In the rows, 128 means zero.
Each row has a class, written after it.
130	118	89	96	120	124	140	129	136	143	139	96	132	126	126	144	136	130	137	129	161	134	133	135	136	163	133	132	159	142	127	120	113	133	147	135	140	115	145	127	141	139	119	115	134 | k_397
107	131	121	177	115	121	138	120	126	150	124	100	102	121	159	107	116	132	140	157	141	139	135	179	103	163	121	126	134	119	143	165	143	124	129	152	127	154	91	137	117	115	110	125	121 | k_758
131	132	104	131	116	112	130	124	129	133	156	97	126	147	153	116	122	126	160	136	139	122	134	136	130	163	115	126	156	129	117	131	130	120	132	122	129	139	122	127	127	132	112	138	140 | k_649
160	121	105	114	100	114	145	133	129	158	135	110	121	126	151	114	147	157	165	148	125	136	103	122	110	106	156	139	134	118	131	84	82	159	130	168	117	134	118	131	133	161	124	99	109 | k_649
108	142	143	142	119	137	147	114	66	152	103	127	100	112	109	118	138	98	126	132	134	127	138	158	133	148	113	100	126	144	126	146	155	142	97	122	139	142	147	138	127	91	153	149	126 | k_333
119	136	143	135	126	131	142	125	139	133	123	130	127	117	136	134	123	123	112	135	124	152	146	143	114	144	131	111	125	132	117	139	136	120	121	123	123	127	113	136	112	115	114	118	121 | k_758
88	119	102	107	88	108	141	129	164	107	144	51	107	144	136	95	143	79	140	172	144	138	119	177	172	152	93	131	185	104	130	119	143	149	113	73	101	146	172	126	144	169	139	156	110 | k_639
130	148	118	143	123	119	137	126	129	134	97	121	112	119	142	150	120	142	93	129	123	150	125	124	123	143	135	130	141	148	105	159	153	126	120	138	115	165	112	134	107	109	129	110	129 | k_799
120	137	146	138	110	131	116	128	116	135	124	111	129	116	119	123	117	124	144	141	139	109	117	118	124	127	122	110	119	121	135	111	124	145	112	137	142	125	136	136	131	139	102	129	126 | k_429
136	135	122	124	137	139	122	128	107	141	117	135	127	127	137	127	137	136	111	133	132	140	93	133	124	143	136	144	112	133	133	146	123	129	126	151	123	127	147	129	141	117	133	111	130 | k_509
135	141	127	94	141	155	118	141	123	87	126	147	112	97	76	153	97	139	136	112	105	144	115	95	83	144	149	112	185	181	139	112	136	119	145	105	162	124	147	147	107	158	129	108	111 | k_761
121	130	113	148	123	140	129	126	100	154	99	113	109	129	136	132	133	129	119	129	133	121	124	116	148	139	130	133	143	166	116	160	141	137	118	128	144	146	121	116	128	117	142	119	142 | k_799
119	137	128	127	108	141	123	138	103	147	112	129	110	126	141	154	147	108	132	123	111	152	147	150	120	163	158	116	121	116	124	151	135	142	122	126	132	165	114	135	128	108	128	123	152 | k_799
136	143	108	120	130	113	140	127	128	129	141	116	136	136	151	108	127	126	142	155	137	143	125	138	129	141	110	130	134	126	126	123	115	130	119	125	132	129	146	133	131	135	124	119	133 | k_758
126	133	115	102	111	116	115	119	118	120	131	120	95	102	111	127	133	161	142	118	130	130	73	120	124	129	114	136	145	144	128	140	135	116	121	129	144	159	166	142	131	77	135	109	116 | k_761
110	129	134	143	125	99	128	94	113	105	112	153	129	130	111	163	109	105	134	107	128	133	137	154	140	150	137	125	108	145	99	161	146	144	116	104	123	157	119	131	107	146	137	120	110 | k_761
131	141	109	121	133	125	146	102	123	157	133	149	132	142	111	126	132	132	107	126	143	133	121	107	135	136	131	122	127	172	131	145	128	143	139	122	141	121	130	112	107	140	134	124	102 | k_397
113	115	107	114	115	107	129	135	135	132	141	93	142	119	146	135	124	124	160	133	130	133	122	131	138	139	123	136	140	142	124	100	119	134	125	134	119	127	152	134	135	132	122	121	129 | k_397
128	148	135	142	125	130	129	128	113	138	123	104	134	127	151	135	125	115	128	133	110	162	142	119	116	144	124	116	144	139	113	113	153	137	116	120	124	150	114	130	122	124	113	117	150 | k_799
134	136	119	120	122	123	117	130	138	126	108	119	133	117	126	115	136	127	120	145	111	140	107	140	105	127	135	113	139	129	124	109	135	140	111	158	118	143	151	127	137	119	127	133	124 | k_799
131	133	107	112	121	185	134	137	116	101	133	115	139	119	80	132	139	143	146	118	132	122	117	118	99	135	124	117	168	138	135	97	136	151	121	138	174	128	122	125	137	126	100	94	91 | k_333
133	133	119	147	98	166	138	131	107	117	120	92	107	128	110	112	154	86	142	144	105	151	149	157	91	155	122	93	134	93	161	158	121	107	139	134	155	148	88	142	120	143	120	149	128 | k_639
132	134	122	135	131	124	144	113	112	139	132	104	132	138	136	125	147	120	133	150	136	122	131	139	129	151	127	105	103	136	127	139	129	110	117	126	123	136	150	130	128	114	136	153	140 | k_649
146	156	102	54	102	121	133	114	98	93	145	14	141	94	100	137	153	84	119	118	147	93	115	100	151	190	107	92	152	107	107	177	88	135	107	143	147	104	116	135	106	132	92	119	139 | k_799
134	148	107	126	136	110	137	106	127	144	121	83	116	125	139	116	129	129	132	132	137	127	121	164	137	155	109	126	144	153	121	145	131	113	129	140	142	143	151	123	128	129	129	128	143 | k_429
124	141	121	118	121	102	153	108	154	158	163	92	109	155	165	96	129	98	130	165	125	107	119	135	141	170	112	147	143	112	146	111	113	133	139	130	111	159	146	124	118	131	130	140	127 | k_429
131	137	144	166	115	137	139	127	115	147	125	105	121	127	124	116	122	131	136	155	141	132	137	130	110	130	115	107	148	124	143	121	123	127	118	117	135	130	114	134	127	133	117	126	124 | k_649
133	148	139	127	133	135	137	122	121	123	113	140	132	129	152	144	108	143	109	148	136	151	138	108	97	110	156	123	104	149	116	109	133	137	128	142	119	131	117	138	115	149	120	109	132 | k_799
130	122	111	132	117	114	131	145	135	135	127	118	129	122	133	120	118	140	165	144	146	117	114	163	102	119	158	124	122	122	124	126	98	141	141	163	127	145	116	133	137	128	118	110	112 | k_649
119	145	159	137	126	154	133	129	93	149	124	129	129	108	116	132	113	109	107	115	117	124	142	123	112	144	125	107	123	131	131	152	122	125	118	122	143	121	120	143	114	108	127	116	137 | k_509
108	118	125	119	66	179	126	167	113	148	122	140	103	128	124	147	114	117	213	114	136	160	78	157	102	143	138	150	144	139	136	87	136	164	121	124	160	167	164	121	117	136	107	113	80 | k_758
133	128	112	146	101	131	146	116	88	142	127	129	130	106	108	135	137	124	135	117	153	153	106	145	131	116	149	119	109	149	136	164	115	140	129	151	129	118	119	150	126	135	138	114	114 | k_649
133	123	139	128	83	153	148	128	121	136	80	123	97	120	128	137	111	138	153	105	110	144	142	101	139	134	127	129	171	164	118	103	135	113	97	140	152	115	123	127	120	111	117	121	92 | k_758
157	133	114	114	118	138	142	144	114	144	118	123	91	121	130	146	132	145	150	104	132	123	132	155	135	146	125	140	147	124	109	143	117	121	109	126	140	148	122	134	97	116	105	134	139 | k_649
133	125	112	121	116	114	110	138	125	109	125	113	148	134	114	132	127	125	110	130	140	116	127	133	102	156	148	104	132	128	134	139	127	133	123	148	142	116	140	138	146	137	114	141	142 | k_761
144	151	108	123	141	108	119	97	115	135	131	86	136	120	146	129	134	165	142	121	110	133	109	135	121	163	141	129	130	134	129	156	116	113	121	173	139	127	127	130	120	131	127	113	137 | k_509
130	125	57	136	126	98	128	140	118	117	141	139	118	148	157	108	93	136	147	128	144	117	133	144	138	167	145	155	151	144	139	177	130	133	147	149	134	130	115	143	130	136	133	148	142 | k_758
151	120	90	124	181	130	132	160	188	114	112	116	174	86	73	158	146	158	102	137	95	126	109	213	104	141	177	108	116	137	129	136	124	128	97	159	121	138	205	150	107	170	120	146	142 | k_509
117	121	115	116	105	135	128	119	123	140	116	103	125	130	123	134	121	141	127	131	148	149	119	119	125	136	118	130	157	155	135	108	122	130	135	104	143	121	157	114	157	112	140	110	110 | k_397
130	114	94	67	132	126	129	143	131	102	137	112	143	107	112	134	149	127	160	126	102	115	132	133	115	157	123	116	141	138	122	96	114	130	116	127	120	115	150	126	145	127	113	129	112 | k_397
132	131	176	146	109	149	162	107	159	121	102	94	98	131	62	112	127	146	90	85	165	147	149	235	129	123	106	107	132	103	139	180	117	115	98	94	136	88	113	110	100	49	119	177	103 | k_761
136	137	112	116	151	119	129	111	136	141	136	125	138	137	129	113	137	144	114	130	140	133	118	103	141	130	112	128	153	144	115	105	142	144	144	129	127	129	144	120	141	125	128	107	139 | k_509
120	126	114	123	114	114	137	118	101	165	132	98	130	110	141	146	153	143	146	129	132	125	126	133	126	164	124	117	113	144	130	136	126	117	111	159	129	124	140	133	128	106	127	134	135 | k_397
134	134	133	133	117	73	137	135	131	159	164	114	135	136	135	120	105	141	190	135	168	113	134	153	135	128	106	121	152	131	103	107	117	133	130	107	131	137	130	123	134	121	96	131	143 | k_649
113	127	164	145	135	144	138	127	113	132	160	122	161	90	125	106	139	115	127	136	135	156	155	138	107	93	136	88	97	113	157	117	132	133	126	138	119	76	95	149	138	131	96	110	134 | k_758
120	131	110	125	109	127	139	126	109	143	119	123	117	128	122	131	126	122	144	124	135	113	137	146	118	154	142	122	143	137	148	104	130	164	131	159	138	141	131	135	141	141	124	130	121 | k_429
112	125	113	85	113	138	111	136	101	131	161	84	125	137	158	129	126	109	168	131	131	96	112	125	147	160	147	157	160	140	130	119	98	136	121	131	173	132	150	122	149	130	114	97	141 | k_333
125	139	128	132	101	100	145	115	135	162	141	101	126	143	159	129	124	126	134	143	154	134	126	107	128	141	113	135	156	120	110	101	123	150	144	144	120	158	111	124	129	104	127	102	137 | k_799
125	134	96	98	108	81	110	147	121	147	131	116	119	111	131	136	153	134	146	155	113	156	71	148	121	141	148	122	121	114	136	118	95	176	141	132	110	184	199	160	142	127	170	110	152 | k_509
157	129	111	124	138	134	130	131	115	136	152	96	154	123	175	118	116	159	172	137	96	155	150	143	69	134	142	151	121	73	158	75	110	120	119	148	116	118	115	126	151	144	112	115	125 | k_397
124	122	102	124	107	118	119	136	131	114	108	96	105	124	116	131	122	154	162	123	142	116	115	160	131	133	130	125	157	141	115	140	132	130	125	136	155	148	144	126	125	127	131	134	125 | k_333
151	130	98	86	109	95	163	113	133	150	177	85	136	137	147	82	118	120	177	133	144	130	135	115	114	120	127	124	154	126	101	106	95	123	170	146	128	94	102	120	133	157	147	136	124 | k_639
134	136	125	167	135	139	131	141	139	145	135	102	140	137	156	123	119	141	130	139	139	181	108	152	102	118	149	140	120	138	128	139	119	124	140	147	139	127	129	146	119	136	143	103	154 | k_761
131	124	108	138	120	145	136	123	117	143	117	111	136	120	117	129	143	133	127	117	131	143	141	123	130	132	117	111	125	141	121	143	126	131	123	132	141	114	111	129	121	123	124	122	128 | k_397
159	129	87	138	159	154	160	143	132	148	156	104	140	93	87	86	141	141	147	116	117	127	111	161	116	146	71	142	203	118	141	151	133	118	130	128	117	101	126	120	126	152	152	117	109 | k_509
127	132	120	132	131	132	137	117	115	134	118	115	126	114	138	135	120	127	87	142	120	146	132	132	114	155	139	122	120	144	127	159	138	120	127	117	108	122	138	145	125	155	143	123	136 | k_509
113	122	124	156	115	123	137	143	132	143	133	121	139	126	139	117	133	120	149	147	127	121	137	155	112	143	115	119	136	106	145	117	140	138	115	143	122	143	126	129	134	127	117	130	117 | k_758
122	135	106	109	133	123	141	123	126	129	144	115	125	124	132	111	123	121	142	128	166	138	115	163	137	134	104	141	154	132	130	113	127	149	135	133	141	137	152	129	135	111	112	109	129 | k_758
134	126	104	114	139	139	136	119	134	129	130	115	131	134	125	107	131	129	135	138	140	137	124	132	130	123	143	121	149	135	123	111	123	135	138	126	127	117	152	122	146	129	153	127	122 | k_649
129	146	110	99	131	118	141	121	123	127	161	118	122	132	153	102	108	128	153	122	121	134	131	136	118	148	117	138	158	141	135	122	121	123	135	123	137	124	135	128	119	115	130	127	124 | k_758
117	137	131	131	115	129	136	125	102	133	83	108	101	116	124	134	98	118	135	131	135	118	114	167	130	155	145	139	129	137	130	167	101	136	114	143	134	140	145	135	117	131	151	122	108 | k_509
148	128	96	123	131	141	119	124	107	122	120	113	112	121	124	138	133	160	142	110	141	128	121	113	135	134	120	133	139	128	131	150	120	129	132	128	162	124	122	128	110	138	123	123	149 | k_758
136	118	149	135	144	112	135	124	133	161	135	155	144	100	130	149	115	109	160	92	138	128	141	153	137	101	142	145	139	99	99	123	126	147	140	159	102	114	95	115	98	175	142	113	137 | k_799
127	112	128	124	132	157	121	116	177	121	147	85	146	133	136	131	142	134	97	129	184	134	119	132	176	100	107	145	166	127	104	123	117	121	121	112	135	84	135	118	130	165	100	91	144 | k_649
128	153	142	132	135	164	145	124	124	142	123	113	127	121	147	141	121	143	89	127	135	158	124	124	95	134	128	134	118	128	101	137	129	126	125	139	124	140	104	132	112	68	134	94	134 | k_799
133	111	125	138	119	117	126	122	116	140	120	144	124	125	126	127	126	126	143	111	138	116	138	151	138	104	136	129	133	142	105	137	99	149	134	156	143	111	103	132	110	161	146	125	149 | k_333
171	124	94	118	147	131	122	135	81	125	104	129	105	127	93	144	118	157	87	105	170	96	115	129	107	153	114	136	163	144	135	140	101	137	148	138	157	130	127	122	139	88	124	144	165 | k_649
129	148	126	139	145	127	132	111	119	139	109	118	131	123	151	118	109	118	101	146	112	154	147	114	121	140	132	125	131	127	121	142	128	125	116	123	120	122	112	131	120	136	135	109	118 | k_397
127	151	135	128	129	122	133	131	146	123	124	141	151	134	150	137	114	132	104	123	135	166	120	130	114	113	145	130	118	142	104	136	139	126	132	154	105	122	116	130	116	119	132	109	124 | k_799
119	123	134	103	119	139	121	123	133	109	154	94	138	145	113	137	111	109	122	109	148	121	109	110	138	157	110	138	167	153	115	103	112	143	128	100	155	112	154	123	127	108	120	123	140 | k_761
125	134	116	114	106	87	126	121	134	131	155	91	145	139	144	128	128	121	168	134	120	133	123	146	122	162	123	124	147	116	118	111	118	141	127	130	114	149	134	120	139	108	128	136	139 | k_799
123	123	135	141	120	145	134	119	126	129	122	91	119	139	165	133	124	104	98	126	139	151	124	140	141	129	161	143	110	128	125	146	124	137	132	130	111	130	99	126	111	139	111	114	128 | k_649
115	119	103	108	107	150	133	132	124	131	145	63	124	133	175	117	126	119	163	129	129	125	136	109	159	141	148	143	158	147	115	134	116	103	124	123	142	113	132	132	152	127	131	100	135 | k_649
141	130	142	150	109	131	143	133	133	143	110	119	136	119	120	99	112	126	151	149	128	150	139	134	104	98	153	99	113	107	133	122	96	153	125	137	133	99	96	129	116	162	123	123	102 | k_758
145	124	187	127	115	156	152	105	122	151	70	145	119	102	81	132	149	83	67	112	116	150	148	114	139	110	120	87	132	165	105	138	146	100	110	113	119	95	112	102	125	106	116	133	106 | k_799
126	111	114	153	112	121	125	126	140	131	116	72	135	122	153	119	132	116	156	140	143	124	147	166	136	139	131	122	126	75	130	126	122	139	116	163	133	135	116	133	130	143	104	131	143 | k_758
150	134	117	130	128	121	116	119	106	134	108	120	114	122	124	130	135	158	129	137	154	140	102	138	118	113	128	119	119	129	125	133	121	127	128	129	136	138	152	128	136	124	133	130	141 | k_649
122	126	117	137	133	119	137	129	123	127	117	105	127	121	126	127	125	124	157	128	123	112	146	166	133	148	128	125	141	135	138	111	130	145	116	143	124	126	130	129	138	152	124	140	131 | k_429
119	131	129	145	127	130	144	121	122	127	117	109	121	122	130	132	107	106	100	140	125	140	135	139	112	148	143	128	130	127	112	162	129	112	134	131	123	133	92	136	121	119	140	130	120 | k_639
122	132	86	130	131	114	120	117	113	137	128	93	142	119	149	134	163	141	108	150	124	147	105	130	125	151	115	122	117	153	137	146	130	124	119	149	124	139	152	137	136	133	135	114	144 | k_397
127	129	114	136	110	71	154	114	130	179	133	130	108	129	148	107	125	112	149	125	138	157	127	186	162	149	152	139	140	145	127	147	153	153	122	131	111	150	126	118	127	126	99	137	111 | k_758
